Below are the code and all the weights of a small trained network. Each question names an input and a target symbol and asks about switching units off, where a switched-off unit gives its printed mean instead of its output.

import numpy as np


def w(rows, s, z=0):
    codes = np.array(rows[::2]) - 128.0
    scale = np.full(codes.shape[1], s)
    scale[-1] = z or s
    return codes * scale


def f(y):
    return y / 2 * (1 + np.tanh(0.7978845608 * (y + 0.044715 * y**3)))


def softmax(a):
    e = np.exp(a - a.max(-1, keepdims=True))
    return e / e.sum(-1, keepdims=True)


def log_softmax(a):
    a = a - a.max(-1, keepdims=True)
    return a - np.log(np.exp(a).sum(-1, keepdims=True))


def net(x, mask):
    ids = ['ΔΞΠΣαβγεζηλμτφω'.index(c) for c in x.split()]
    T = len(ids)
    res = E[ids] + P[:T]
    u = 0
    for l in range(2):
        r = res
        for j in range(3):
            rows = slice(2 * j, 2 * j + 2)
            q, k, v = (r @ M[l][rows].T for M in (Q, K, V))
            z = softmax(np.where(np.tri(T) > 0, q @ k.T / 2**0.5, -1e9)) @ v
            o = O[l][rows]
            res = res + np.where(mask[u + j], z, o[:, -1]) @ o[:, :-1]
        u += 3
        y = f(res @ A[l][:, :-1].T + A[l][:, -1])
        res = res + np.where(mask[u : u + 4], y, B[l][:, -1]) @ B[l][:, :-1]
        u += 4
    return log_softmax(res[-1] @ U[:, :-1].T + U[:, -1])


Q, K, V, O, A, B = {}, {}, {}, {}, {}, {}
E = w([
[68,179,119],'Δ',
[51,89,89],'Ξ',
[165,43,247],'Π',
[107,162,127],'Σ',
[78,165,145],'α',
[145,154,123],'β',
[172,141,43],'γ',
[134,159,137],'ε',
[160,166,165],'ζ',
[108,53,157],'η',
[130,161,133],'λ',
[105,94,71],'μ',
[153,148,110],'τ',
[117,153,129],'φ',
[108,159,134],'ω',
],0.013)
P = w([
[101,128,119],'0',
[144,161,126],'1',
[56,94,193],'2',
[177,156,114],'3',
[188,4,54],'4',
[156,159,134],'5',
],0.015)
Q[0] = w([
[83,35,146],'L0H0',
[132,254,103],'L0H0',
[141,31,132],'L0H1',
[95,49,12],'L0H1',
[42,165,142],'L0H2',
[70,60,146],'L0H2',
],0.0098)
K[0] = w([
[82,83,223],'L0H0',
[127,149,3],'L0H0',
[131,197,170],'L0H1',
[54,238,70],'L0H1',
[164,164,90],'L0H2',
[131,150,160],'L0H2',
],0.011)
V[0] = w([
[211,61,133],'L0H0',
[210,128,1],'L0H0',
[60,211,61],'L0H1',
[226,166,188],'L0H1',
[240,99,92],'L0H2',
[165,179,122],'L0H2',
],0.0092)
O[0] = w([
[179,84,86,137],'L0H0',
[100,138,46,3],'L0H0',
[90,112,79,54],'L0H1',
[176,208,102,147],'L0H1',
[168,121,89,78],'L0H2',
[174,254,76,99],'L0H2',
],0.0093,0.0069)
A[0] = w([
[187,84,33,251],'L0N0',
[60,154,161,211],'L0N1',
[150,2,129,183],'L0N2',
[210,143,136,68],'L0N3',
],0.0085,0.0034)
B[0] = w([
[1,162,228,175],'L0N0',
[169,107,128,185],'L0N1',
[130,194,154,254],'L0N2',
[117,177,135,175],'L0N3',
],0.01,0.008)
Q[1] = w([
[138,253,87],'L1H0',
[86,30,49],'L1H0',
[160,127,94],'L1H1',
[129,79,92],'L1H1',
[52,164,122],'L1H2',
[228,139,210],'L1H2',
],0.0068)
K[1] = w([
[218,112,113],'L1H0',
[122,120,47],'L1H0',
[86,203,129],'L1H1',
[181,143,142],'L1H1',
[76,126,137],'L1H2',
[254,85,153],'L1H2',
],0.0084)
V[1] = w([
[147,139,204],'L1H0',
[35,140,116],'L1H0',
[193,142,2],'L1H1',
[180,116,166],'L1H1',
[198,139,93],'L1H2',
[67,192,113],'L1H2',
],0.0072)
O[1] = w([
[144,110,58,248],'L1H0',
[110,88,208,97],'L1H0',
[90,191,189,2],'L1H1',
[127,139,53,150],'L1H1',
[166,180,172,98],'L1H2',
[1,156,80,110],'L1H2',
],0.007,0.013)
A[1] = w([
[56,188,237,251],'L1N0',
[161,146,254,114],'L1N1',
[205,233,125,21],'L1N2',
[145,66,198,17],'L1N3',
],0.0086,0.0028)
B[1] = w([
[161,231,193,199],'L1N0',
[33,174,25,253],'L1N1',
[47,148,3,248],'L1N2',
[74,108,89,214],'L1N3',
],0.0059,0.0067)
U = w([
[83,75,137,126],'Δ',
[77,60,74,22],'Ξ',
[254,6,143,188],'Π',
[111,125,132,87],'Σ',
[103,19,105,209],'α',
[151,180,187,254],'β',
[85,192,162,142],'γ',
[141,155,160,159],'ε',
[156,195,46,175],'ζ',
[133,65,113,57],'η',
[126,148,141,117],'λ',
[110,148,138,104],'μ',
[34,180,74,26],'τ',
[129,128,154,181],'φ',
[116,114,121,63],'ω',
],0.008,0.0036)

Each question gives the input, a string of symbols that net reads in full, and the target symbol t.
The units are the heads (2 rows each of Q, K, V and O) and the neurons (one row each of A and B). Each row of codes is followed by its name. A weight is (code - 128) times the scale printed after its matrix; where a second scale follows, it is the last column's (O, A, B and U).
mask holds one flag per unit, layer by layer, with each layer's heads first. A switched-off unit (its flag False) gives its mean, the last column of its rows in O or B, instead of its output. The means were averaged over made-up inputs and are rounded, as every weight is.
A unit's drop is (log p(t) with every unit on - log p(t) with that unit switched off) / (log p(t) with every unit on - log p(t) with every unit switched off).
The circuit of an input: a set's keep is (log p(t) with only the set's units on - log p(t) with every unit switched off) / (log p(t) with every unit on - log p(t) with every unit switched off). Starting from the 12 units with the biggest drops (on a tie, the unit counted first), units are removed one at a time, each time the one whose removal leaves the highest keep (on an exact tie, the one counted first), for as long as the keep stays at least 0.8.
units of the circuit, in order: the units of the circuit, biggest drop first
unit that matters most: the unit with the biggest drop
k most important neurons: the k neurons with the biggest drops, biggest first
top k neurons in layer l: the k neurons of layer l with the biggest drops, biggest first
which heads matter: for each layer, one digit per head in row order, 1 if its drop is at least 0.15 and else 0, layers parted by /
input ε α Π α α, target Π: units of the circuit, in order => (L0H0; L1H2)
input φ ε Π Π γ β, target τ: units of the circuit, in order => (L0H0; L0N0)
input γ α φ ε, target τ: units of the circuit, in order => (L0H0; L1H2)
input α μ Π γ, target τ: units of the circuit, in order => (L0H0; L0N0)
input γ Σ α λ, target τ: units of the circuit, in order => (L0H0; L1H2)
input μ γ Π Π γ ε, target τ: units of the circuit, in order => (L0H0; L0N0)
input μ Δ Π α Π Δ, target ζ: units of the circuit, in order => (L1H0; L0H0; L0N0)
input τ η Π η, target Π: unit that matters most => L1H0
input Π Π τ Δ Π ω, target ζ: 2 most important neurons => (L1N2; L0N0)
input η Ξ τ Ξ, target α: which heads matter => 010 / 000
input Δ Π Π Π Σ Δ, target ζ: units of the circuit, in order => (L1H0; L0H1; L0H0)
input γ β β Σ, target τ: which heads matter => 111 / 001
input μ Π Π Ξ Π ε, target ζ: units of the circuit, in order => (L1H0; L0N0; L0H0)
input Π η Π Π Π Σ, target ζ: unit that matters most => L0H1
input Π τ Δ, target Π: which heads matter => 000 / 000
input ε Π α Π Δ α, target ζ: units of the circuit, in order => (L0H1; L1H0; L0H0)
input Π ω γ, target Π: 3 most important neurons => (L1N1; L1N2; L0N0)
input γ γ τ τ, target τ: units of the circuit, in order => (L0H0; L1H2; L0N0)
input η ω α Π α ζ, target ζ: which heads matter => 010 / 100
input α ε Π Π β, target Π: units of the circuit, in order => (L0H0)
input α α γ Π Π, target γ: 3 most important neurons => (L0N2; L0N0; L1N0)
input Π η ζ, target Π: which heads matter => 000 / 010
input φ α α Π, target ζ: top 2 neurons in layer 1 => (L1N2; L1N1)
input Π ω Π, target Π: 2 most important neurons => (L1N2; L0N1)
input α α Π Δ Σ, target Π: 3 most important neurons => (L1N1; L1N2; L0N2)
